Below are the code and all the weights of a small trained network. Each question names an input and a class and asks about switching units off, where a switched-off unit gives its printed mean instead of its output.

import numpy as np


def w(rows, s, z=0):
    codes = np.array(rows[::2]) - 128.0
    scale = np.full(codes.shape[1], s)
    scale[-1] = z or s
    return codes * scale


def norm(h):
    return h / np.sqrt((h * h).mean(-1, keepdims=True) + 1e-5)


def f(y):
    return np.maximum(y, 0)


def log_softmax(a):
    a = a - a.max(-1, keepdims=True)
    return a - np.log(np.exp(a).sum(-1, keepdims=True))


def net(x, mask):
    res = np.array(x, float).reshape(1, 4) / 4 @ E
    u = 0
    for l in range(2):
        y = f(norm(res) @ A[l][:, :-1].T + A[l][:, -1])
        res = res + np.where(mask[u : u + 5], y, B[l][:, -1]) @ B[l][:, :-1]
        u += 5
    return log_softmax(norm(res)[-1] @ U[:, :-1].T + U[:, -1])


A, B = {}, {}
E = w([
[89,104,4,101,167,150,126,154,115,114,192,124],'x0',
[135,99,153,155,158,150,160,138,85,159,135,56],'x1',
[129,213,116,182,136,160,99,62,76,90,123,96],'x2',
[108,124,147,202,143,85,197,69,109,146,170,182],'x3',
],0.0021)
A[0] = w([
[139,185,84,98,58,147,95,97,206,43,129,242,40],'0.n1',
[198,240,132,151,170,134,44,40,5,7,200,87,32],'0.n2',
[116,107,57,158,169,100,202,91,130,77,170,134,82],'0.n3',
[169,120,95,68,105,189,58,160,82,81,74,69,32],'0.n4',
[85,115,178,148,155,215,156,151,53,207,145,8,3],'0.n5',
],0.0032,0.003)
B[0] = w([
[190,122,110,195,255,165,186,92,154,157,162,94,197],'0.n1',
[153,34,146,40,108,65,122,205,98,172,215,225,254],'0.n2',
[78,184,196,125,82,172,136,168,149,75,33,65,183],'0.n3',
[78,158,182,88,147,61,174,80,173,42,142,94,211],'0.n4',
[231,90,41,218,229,188,141,16,189,110,142,169,184],'0.n5',
],0.004,0.0033)
A[1] = w([
[151,248,77,107,122,137,108,108,189,125,131,227,28],'1.n1',
[51,185,4,66,114,186,136,130,86,87,169,119,4],'1.n2',
[20,172,156,189,89,90,215,31,88,119,184,182,7],'1.n3',
[194,202,236,167,36,124,81,68,128,156,62,152,39],'1.n4',
[160,171,98,54,133,154,16,94,111,78,102,77,118],'1.n5',
],0.004,0.0025)
B[1] = w([
[218,25,44,214,172,190,228,6,101,174,163,29,167],'1.n1',
[117,158,156,232,43,143,38,138,19,208,71,157,217],'1.n2',
[135,175,140,1,124,90,118,140,227,35,75,40,230],'1.n3',
[62,149,27,187,109,191,66,158,20,166,149,134,253],'1.n4',
[106,176,217,89,83,71,205,106,194,87,57,92,215],'1.n5',
],0.0045,0.0026)
U = w([
[51,237,221,25,86,51,198,92,222,16,42,4,88],'0',
[236,48,25,241,228,208,221,33,169,178,186,77,62],'1',
[36,193,59,231,24,200,31,209,18,231,63,128,99],'2',
[147,18,156,22,54,40,137,219,139,202,231,224,251],'3',
[71,157,179,122,216,169,163,150,173,94,210,219,4],'4',
],0.0046,0.0034)

Each question gives the input, the list of numbers given to net, and the class t.
The units are the neurons (one row each of A and B). Each row of codes is followed by its name. A weight is (code - 128) times the scale printed after its matrix; where a second scale follows, it is the last column's (A, B and U).
mask holds one flag per neuron, layer by layer. A switched-off neuron (its flag False) gives its mean, the last column of its row in B, instead of its output. The means were averaged over made-up inputs and are rounded, as every weight is.
A unit's drop is (log p(t) with every unit on - log p(t) with that unit switched off) / (log p(t) with every unit on - log p(t) with every unit switched off).
The circuit of an input: a set's keep is (log p(t) with only the set's units on - log p(t) with every unit switched off) / (log p(t) with every unit on - log p(t) with every unit switched off). Starting from all 10 units, units are removed one at a time, each time the one whose removal leaves the highest keep (on an exact tie, the one counted first), for as long as the keep stays at least 0.8.
circuit, biggest first: the units of the circuit, biggest drop first
most important unit: the unit with the biggest drop
top k neurons: the k neurons with the biggest drops, biggest first
k most important neurons of layer l: the k neurons of layer l with the biggest drops, biggest first
input [8,7,5,6], class 2: circuit, biggest first : [0.n3, 1.n2]
input [4,-7,7,1], class 1: most important unit : 0.n1
input [4,8,-5,-6], class 1: top 4 neurons : [0.n5, 1.n3, 0.n2, 0.n3]
input [8,6,-6,5], class 2: top 3 neurons : [0.n2, 0.n3, 0.n1]
input [-3,4,-3,-1], class 1: top 2 neurons : [0.n5, 0.n2]
input [7,8,-4,8], class 0: circuit, biggest first : [0.n3, 1.n3]
input [-8,7,6,5], class 2: top 4 neurons : [1.n4, 0.n1, 0.n4, 1.n1]
input [-3,0,-3,4], class 0: 2 most important neurons of layer 1 : [1.n3, 1.n2]
input [8,7,-4,7], class 2: top 4 neurons : [0.n4, 0.n3, 0.n1, 0.n2]
input [-7,6,3,3], class 2: 2 most important neurons of layer 1 : [1.n4, 1.n1]
input [6,-8,-8,-4], class 1: circuit, biggest first : [0.n2, 1.n1]
input [-3,6,8,-7], class 3: top 3 neurons : [0.n2, 0.n3, 1.n3]
input [2,7,0,-8], class 0: top 2 neurons : [1.n5, 0.n4]
input [7,7,-2,-8], class 0: most important unit : 1.n5
input [7,3,-6,-8], class 0: circuit, biggest first : [0.n2, 1.n5]
input [5,1,5,5], class 0: 2 most important neurons of layer 1 : [1.n3, 1.n4]
input [8,4,-3,-5], class 2: top 3 neurons : [1.n2, 0.n2, 1.n3]
input [-6,2,7,1], class 3: top 2 neurons : [0.n2, 0.n3]
input [1,-2,8,8], class 0: top 2 neurons : [1.n3, 0.n3]
input [-6,-5,-1,0], class 2: most important unit : 1.n4
